Below are the code and all the weights of a small trained network. Each question names an input and a class and asks about switching units off, where a switched-off unit gives its printed mean instead of its output.

import numpy as np


def w(rows, s, z=0):
    codes = np.array(rows[::2]) - 128.0
    scale = np.full(codes.shape[1], s)
    scale[-1] = z or s
    return codes * scale


def f(y):
    return np.maximum(y, 0)


def log_softmax(a):
    a = a - a.max(-1, keepdims=True)
    return a - np.log(np.exp(a).sum(-1, keepdims=True))


def net(x, mask):
    res = np.array(x, float).reshape(1, 5) / 4 @ E
    y = f(res @ A[0][:, :-1].T + A[0][:, -1])
    res = res + np.where(mask, y, B[0][:, -1]) @ B[0][:, :-1]
    return log_softmax(res[-1] @ U[:, :-1].T + U[:, -1])


A, B = {}, {}
E = w([
[99,223,120],'x0',
[127,127,126],'x1',
[224,138,136],'x2',
[145,108,10],'x3',
[128,128,129],'x4',
],0.013)
A[0] = w([
[132,205,175,86],'n0',
[191,116,110,26],'n1',
[115,121,94,158],'n2',
[114,146,106,95],'n3',
[151,107,184,30],'n4',
[108,1,158,212],'n5',
[132,119,118,63],'n6',
[109,95,102,252],'n7',
[147,144,76,107],'n8',
[132,119,70,212],'n9',
[92,134,197,174],'n10',
[95,108,169,183],'n11',
[150,127,132,106],'n12',
[73,62,132,149],'n13',
[129,159,66,24],'n14',
[132,191,82,75],'n15',
[78,128,111,140],'n16',
[131,64,105,74],'n17',
[137,75,75,28],'n18',
[152,129,95,106],'n19',
[178,27,148,204],'n20',
[66,150,116,82],'n21',
[151,185,109,190],'n22',
[120,96,135,135],'n23',
],0.019,0.0031)
B[0] = w([
[91,93,217,208],'n0',
[122,61,166,181],'n1',
[123,133,130,164],'n2',
[121,136,135,149],'n3',
[179,85,124,178],'n4',
[254,202,110,252],'n5',
[117,118,129,136],'n6',
[125,161,115,182],'n7',
[144,130,131,177],'n8',
[121,160,90,194],'n9',
[141,43,157,214],'n10',
[149,104,139,186],'n11',
[111,112,146,147],'n12',
[170,206,107,198],'n13',
[167,148,161,175],'n14',
[146,164,171,180],'n15',
[98,160,109,172],'n16',
[106,142,83,188],'n17',
[88,113,93,193],'n18',
[136,114,136,164],'n19',
[125,70,41,249],'n20',
[57,88,125,178],'n21',
[135,156,194,181],'n22',
[147,156,126,157],'n23',
],0.027,0.015)
U = w([
[252,158,187,214],'0',
[71,97,165,221],'1',
[145,159,82,178],'2',
[87,201,169,33],'3',
[211,76,121,107],'4',
[157,136,201,145],'5',
[149,71,73,6],'6',
],0.013,0.0024)

Each question gives the input, the list of numbers given to net, and the class t.
The units are the neurons (one row each of A and B). Each row of codes is followed by its name. A weight is (code - 128) times the scale printed after its matrix; where a second scale follows, it is the last column's (A, B and U).
mask holds one flag per neuron, in row order. A switched-off neuron (its flag False) gives its mean, the last column of its row in B, instead of its output. The means were averaged over made-up inputs and are rounded, as every weight is.
A unit's drop is (log p(t) with every unit on - log p(t) with that unit switched off) / (log p(t) with every unit on - log p(t) with every unit switched off).
The circuit of an input: a set's keep is (log p(t) with only the set's units on - log p(t) with every unit switched off) / (log p(t) with every unit on - log p(t) with every unit switched off). Starting from the 12 units with the biggest drops (on a tie, the unit counted first), units are removed one at a time, each time the one whose removal leaves the highest keep (on an exact tie, the one counted first), for as long as the keep stays at least 0.8.
units of the circuit, in order: the units of the circuit, biggest drop first
k most important neurons: the k neurons with the biggest drops, biggest first
drop when u is switched off: that unit's drop, to one decimal
input [-6,5,2,-2,0], class 4: 2 most important neurons => (n20, n5)
input [-7,0,8,-8,-7], class 4: units of the circuit, in order => (n20)
input [7,-6,-6,1,-1], class 3: 2 most important neurons => (n20, n15)
input [0,5,8,-7,-4], class 4: 2 most important neurons => (n4, n5)
input [-4,-6,1,4,-1], class 6: units of the circuit, in order => (n20, n18)
input [3,0,6,-7,1], class 5: 2 most important neurons => (n5, n0)
input [0,-6,-3,4,7], class 2: 2 most important neurons => (n0, n22)
input [-5,-1,1,4,1], class 6: 2 most important neurons => (n20, n1)
input [-5,2,2,-6,6], class 4: 2 most important neurons => (n20, n10)
input [4,-5,-8,-1,-2], class 1: 2 most important neurons => (n5, n21)
input [-8,2,1,3,-7], class 6: 3 most important neurons => (n20, n1, n18)
input [1,-6,-3,8,6], class 3: 2 most important neurons => (n20, n5)
input [0,3,3,-3,-8], class 4: 2 most important neurons => (n5, n21)
input [1,-1,-8,-6,2], class 1: units of the circuit, in order => (n21)
input [7,-5,1,-1,3], class 5: units of the circuit, in order => (n5, n20)
input [-1,-1,6,6,-4], class 6: 2 most important neurons => (n5, n18)
input [-8,8,-1,5,2], class 2: drop when n5 is switched off => 0.4
input [4,-6,-2,-2,-1], class 1: drop when n5 is switched off => 0.4
input [6,3,-2,-2,-3], class 1: drop when n5 is switched off => 0.4
input [-7,2,7,2,-4], class 6: units of the circuit, in order => (n20)
input [2,-8,0,7,-3], class 3: drop when n5 is switched off => 0.7
